Here is a tiny trained network, its code and every weight. The questions are about switching its units off for an input and a target symbol, where a switched-off unit gives its printed mean instead of its output.

import numpy as np


def w(rows, s, z=0):
    codes = np.array(rows[::2]) - 128.0
    scale = np.full(codes.shape[1], s)
    scale[-1] = z or s
    return codes * scale


def f(y):
    return y / 2 * (1 + np.tanh(0.7978845608 * (y + 0.044715 * y**3)))


def softmax(a):
    e = np.exp(a - a.max(-1, keepdims=True))
    return e / e.sum(-1, keepdims=True)


def log_softmax(a):
    a = a - a.max(-1, keepdims=True)
    return a - np.log(np.exp(a).sum(-1, keepdims=True))


def net(x, mask):
    ids = ['γζθξφψ'.index(c) for c in x.split()]
    T = len(ids)
    res = E[ids] + P[:T]
    r = res
    for j in range(2):
        rows = slice(3 * j, 3 * j + 3)
        q, k, v = (r @ M[0][rows].T for M in (Q, K, V))
        z = softmax(np.where(np.tri(T) > 0, q @ k.T / 3**0.5, -1e9)) @ v
        o = O[0][rows]
        res = res + np.where(mask[j], z, o[:, -1]) @ o[:, :-1]
    y = f(res @ A[0][:, :-1].T + A[0][:, -1])
    res = res + np.where(mask[2:10], y, B[0][:, -1]) @ B[0][:, :-1]
    return log_softmax(res[-1] @ U[:, :-1].T + U[:, -1])


Q, K, V, O, A, B = {}, {}, {}, {}, {}, {}
E = w([
[118,157,48,125,216,96],'γ',
[104,119,192,99,120,75],'ζ',
[188,133,49,95,110,140],'θ',
[146,223,69,198,183,115],'ξ',
[154,142,160,144,2,64],'φ',
[48,97,93,135,72,143],'ψ',
],0.023)
P = w([
[184,5,113,168,194,150],'0',
[165,108,76,171,151,83],'1',
[137,142,105,180,136,112],'2',
[140,130,109,127,130,137],'3',
[129,151,96,90,127,106],'4',
[96,207,122,127,119,115],'5',
[114,175,140,59,122,177],'6',
[154,121,82,48,84,80],'7',
],0.015)
Q[0] = w([
[220,199,58,125,149,151],'H0',
[64,98,97,95,101,92],'H0',
[103,136,135,131,82,182],'H0',
[30,122,164,127,46,183],'H1',
[57,81,165,64,15,80],'H1',
[158,114,2,110,130,106],'H1',
],0.013)
K[0] = w([
[131,56,58,199,180,201],'H0',
[117,175,167,36,63,228],'H0',
[58,172,123,103,162,101],'H0',
[126,246,147,38,129,96],'H1',
[72,246,132,14,121,237],'H1',
[184,97,220,124,163,167],'H1',
],0.011)
V[0] = w([
[152,77,161,135,86,191],'H0',
[132,201,73,226,233,160],'H0',
[32,84,148,123,189,143],'H0',
[38,59,88,96,81,192],'H1',
[4,120,133,102,228,36],'H1',
[100,84,250,86,58,2],'H1',
],0.0091)
O[0] = w([
[77,168,103,188,160,167,136],'H0',
[99,88,130,120,180,48,70],'H0',
[146,139,94,113,55,73,122],'H0',
[80,140,118,234,88,137,254],'H1',
[252,155,175,147,104,119,99],'H1',
[156,27,144,148,158,139,10],'H1',
],0.016,0.0048)
A[0] = w([
[80,123,139,23,29,208,240],'N0',
[23,158,175,41,99,127,52],'N1',
[146,128,193,150,31,124,68],'N2',
[116,16,80,57,213,106,115],'N3',
[128,116,195,231,129,255,95],'N4',
[62,126,190,109,54,187,81],'N5',
[127,104,55,64,157,80,67],'N6',
[150,219,2,165,137,163,3],'N7',
],0.008,0.0044)
B[0] = w([
[167,116,95,145,118,84,220],'N0',
[78,37,133,147,222,2,198],'N1',
[64,62,74,251,144,233,197],'N2',
[138,195,145,168,11,153,198],'N3',
[90,120,49,1,138,110,222],'N4',
[41,71,103,128,225,36,195],'N5',
[72,141,114,212,244,179,185],'N6',
[213,105,74,46,115,184,250],'N7',
],0.0065,0.021)
U = w([
[121,147,56,59,74,88,30],'γ',
[12,123,97,127,70,69,85],'ζ',
[63,113,62,43,157,213,64],'θ',
[107,204,63,107,49,181,250],'ξ',
[2,135,89,217,68,164,171],'φ',
[153,39,54,165,132,129,141],'ψ',
],0.0068,0.0018)

Each question gives the input, a string of symbols that net reads in full, and the target symbol t.
The units are the heads (3 rows each of Q, K, V and O) and the neurons (one row each of A and B). Each row of codes is followed by its name. A weight is (code - 128) times the scale printed after its matrix; where a second scale follows, it is the last column's (O, A, B and U).
mask holds one flag per unit, heads first, then neurons. A switched-off unit (its flag False) gives its mean, the last column of its rows in O or B, instead of its output. The means were averaged over made-up inputs and are rounded, as every weight is.
A unit's drop is (log p(t) with every unit on - log p(t) with that unit switched off) / (log p(t) with every unit on - log p(t) with every unit switched off).
The circuit of an input: a set's keep is (log p(t) with only the set's units on - log p(t) with every unit switched off) / (log p(t) with every unit on - log p(t) with every unit switched off). Starting from all 10 units, units are removed one at a time, each time the one whose removal leaves the highest keep (on an exact tie, the one counted first), for as long as the keep stays at least 0.8.
units of the circuit, in order: the units of the circuit, biggest drop first
k most important neurons: the k neurons with the biggest drops, biggest first
which heads matter: for each layer, one digit per head in row order, 1 if its drop is at least 0.15 and else 0, layers parted by /
drop when u is switched off: that unit's drop, to one decimal
input ζ ξ θ ξ ψ ζ, target φ: units of the circuit, in order	H1, N7
input ζ ψ ψ φ φ, target θ: which heads matter	11
input γ ζ γ γ, target γ: which heads matter	11
input ψ θ ξ φ φ φ θ, target ξ: units of the circuit, in order	N7, H0, H1
input φ θ θ ξ θ ζ φ ψ, target θ: units of the circuit, in order	H0, N4
input θ ψ θ ψ θ ψ φ, target φ: units of the circuit, in order	N2, H1
input ψ φ φ φ, target θ: units of the circuit, in order	H0, H1
input φ γ θ θ ψ γ ξ, target φ: units of the circuit, in order	N3, H1, N7
input γ ψ ξ φ γ ψ ψ θ, target γ: units of the circuit, in order	H1, H0
input θ ψ φ ξ ζ γ ξ θ, target θ: units of the circuit, in order	H1, H0
input ζ θ θ ψ ψ φ ψ, target θ: units of the circuit, in order	N4, H0
input ζ ψ θ ζ ξ γ, target ψ: units of the circuit, in order	H1
input ψ ψ ξ θ ζ ψ θ ψ, target ζ: units of the circuit, in order	H1, N1
input θ γ ψ θ, target θ: units of the circuit, in order	H1, N7
input θ ξ ζ ψ γ θ ζ, target ζ: 4 most important neurons	N1, N5, N7, N4
input ψ γ ξ, target ξ: 2 most important neurons	N7, N1
input ψ ζ ψ ψ ξ φ ξ ζ, target γ: most important neuron	N0
input φ φ ψ ζ ψ ξ θ θ, target φ: 3 most important neurons	N3, N7, N6
input φ γ γ, target φ: 2 most important neurons	N3, N6
input ξ θ ζ ξ θ, target ζ: 3 most important neurons	N6, N7, N1
input ζ ψ ζ ζ φ ζ θ ξ, target ψ: most important neuron	N4
input ψ ψ γ γ φ, target ξ: drop when H1 is switched off	1.0
input θ γ ζ ψ γ φ ζ φ, target ψ: drop when H1 is switched off	0.8
input θ γ ψ, target ξ: drop when N1 is switched off	0.1
